Read these off the matrix that follows. Indices start at 1.
1) Which number is the bottom-right entry?
2) Which number is the entry just right of -655?
3) Which number is the entry just right of the smallest entry?
4) Which number is the entry just left of the smallest entry?
5) Which number is the top-right entry?
6) Which number is the entry just right of 59?
7) Which number is the entry in row 1 and column 1?
8) Which number is the entry at row 3, column 1?
array([[ -16, -239, -564, -607, -309,  459],
       [-696,  315,  116,   59, -432,  701],
       [-198, -366, -382, -631, -201,  388],
       [-452,   85, -128,  -85, -402,  585],
       [ 306,  -97, -886, -623, -473,  573],
       [-655, -155,   75,  187, -254,  350]])
1) 350
2) -155
3) -623
4) -97
5) 459
6) -432
7) -16
8) -198

M =
[[   7.8    2.9   -1.3  -28.8  119.1  -37.5  -28.5  -72.3  -12.3  -79.9]
 [  42.4  -21.1  245.8   12.7 -187.5   27.8  -34.0  -12.1  -92.8   58.2]
 [  13.5  -89.9  130.1  -36.4   22.4   19.9  -94.7  -20.1  -52.7 -104.2]
 [-133.7  -52.6 -280.5  -46.0  160.9   42.0   39.1   75.7   56.8 -141.8]
 [ -42.3 -145.1  -20.5  -92.5   60.6   34.6  -78.8   58.2  -97.3  -85.3]
 [ 134.0  148.9    1.2   27.9   99.0 -194.8  -25.7 -210.5   31.9   88.9]
 [ 205.9  108.1  123.5   37.1  -35.5 -218.2 -100.2 -199.1  -36.0  204.9]
 [ -10.1   82.0  -97.1   31.2   22.7  -44.5   52.1  -54.7  118.4  -14.9]]
Counting starts at 1.
Report the entry at row 1, column 3.
-1.3
Report the entry just right of the largest entry.
12.7
Report the entry in row 3 and column 1.
13.5
The entry directly above -210.5 -> 58.2
The entry directly above 22.4 -> -187.5
The entry just left of the largest entry is -21.1
Report the bottom-right entry.
-14.9
The entry at row 1, column 1 is 7.8
Report the entry in the bottom-left corner.
-10.1
Report the entry just left of -28.5.
-37.5
Report the entry directly below -85.3.
88.9
The entry just left of 130.1: -89.9
The entry at row 1, column 2 -> 2.9
Report the entry just right of 75.7.
56.8
The entry directly above 118.4 is -36.0
The entry at row 2, column 1: 42.4
Report the entry directly below -37.5.
27.8
The entry in the top-right corner is -79.9
Report the entry directly below 27.8.
19.9
The entry directly above -46.0 is -36.4
Report the entry in row 3 and column 3.
130.1
Report the entry just right of -36.4.
22.4
Report the entry just right of -12.1.
-92.8
Report the entry just left of -72.3.
-28.5
The minimum -> -280.5
The entry just right of the smallest entry: -46.0
The entry directly above 99.0 is 60.6
Report the entry directly below 1.2.
123.5
Report the entry directly below -194.8.
-218.2
Report the entry just left of the smallest entry.
-52.6

3  4  4  5  4  4  2  3  5  4
4  3  2  7  5  2  3  5  1  5
4  3  2  7  5  2  2  4  1  5
4  4  3  5  6  1  3  1  7  3
The entry in the bottom-left corner is 4
The entry directly above 6 is 5
The first entry on the main diagonal -> 3
Give the third entry on the main diagonal.
Answer: 2
Give the bottom-right entry.
Answer: 3
The largest entry in the last row -> 7
The first entry on the diagonal from the top-right corner: 4

Read these off the row that follows.
1) Report the entry just left of 3270.
2) Report the entry just left of 7985.
3) Report the entry just right of 8561.
[8917 7985 3270 2018 4549 8561 6892]
1) 7985
2) 8917
3) 6892

Questions about the array below. Indices start at 1.
1) Find the entry in the top-right corner.
2) Find the entry directly above the largest entry.
3) Find the entry at row 1, column 3.
4) Find the entry in the bottom-right corner.
5) Find the entry in row 2 and column 1.
6) Find the entry in row 3 and column 1.
7) Find the entry at row 2, column 2.
8) Find the entry in the top-left corner.
0.8,0.7,-0.5,-0.3,0.2,1.5,0.3,0.1,-0.6,1.2,1.7
0.0,-0.1,0.3,0.7,1.0,0.3,-0.3,0.9,-0.9,1.3,-1.1
0.6,1.1,-1.4,0.3,-1.6,0.3,2.5,-1.2,-0.8,-0.1,0.0
0.9,1.4,1.0,0.2,-0.3,0.4,2.3,-0.6,1.8,-0.9,2.1
-0.3,-0.5,0.8,-0.3,1.2,1.8,-0.5,0.5,1.3,0.2,1.8
-0.2,0.4,-0.1,-0.3,0.4,2.1,-0.8,0.4,0.5,-0.3,1.6
2.3,-0.5,0.2,-0.4,0.2,-0.1,1.1,-0.6,1.4,1.3,0.0
-0.5,0.3,0.0,1.1,0.8,0.2,0.2,1.2,-1.8,1.8,-0.2
0.3,2.0,0.8,1.5,0.0,-0.5,2.0,0.3,1.1,-0.7,1.0
1.5,0.2,0.4,-0.1,0.9,0.7,-0.2,0.4,0.2,1.8,1.0
0.9,1.7,1.3,0.4,1.3,0.9,-0.9,1.2,-0.6,0.7,1.1
-1.8,1.8,0.2,1.5,0.0,1.1,1.3,1.2,-0.1,-1.0,1.4
1.7,1.4,0.9,1.1,1.1,-0.2,0.0,0.7,1.0,-0.1,-0.2
-0.3,1.0,0.9,0.9,1.7,0.8,-0.5,2.2,-0.7,1.6,0.7
1) 1.7
2) -0.3
3) -0.5
4) 0.7
5) 0.0
6) 0.6
7) -0.1
8) 0.8
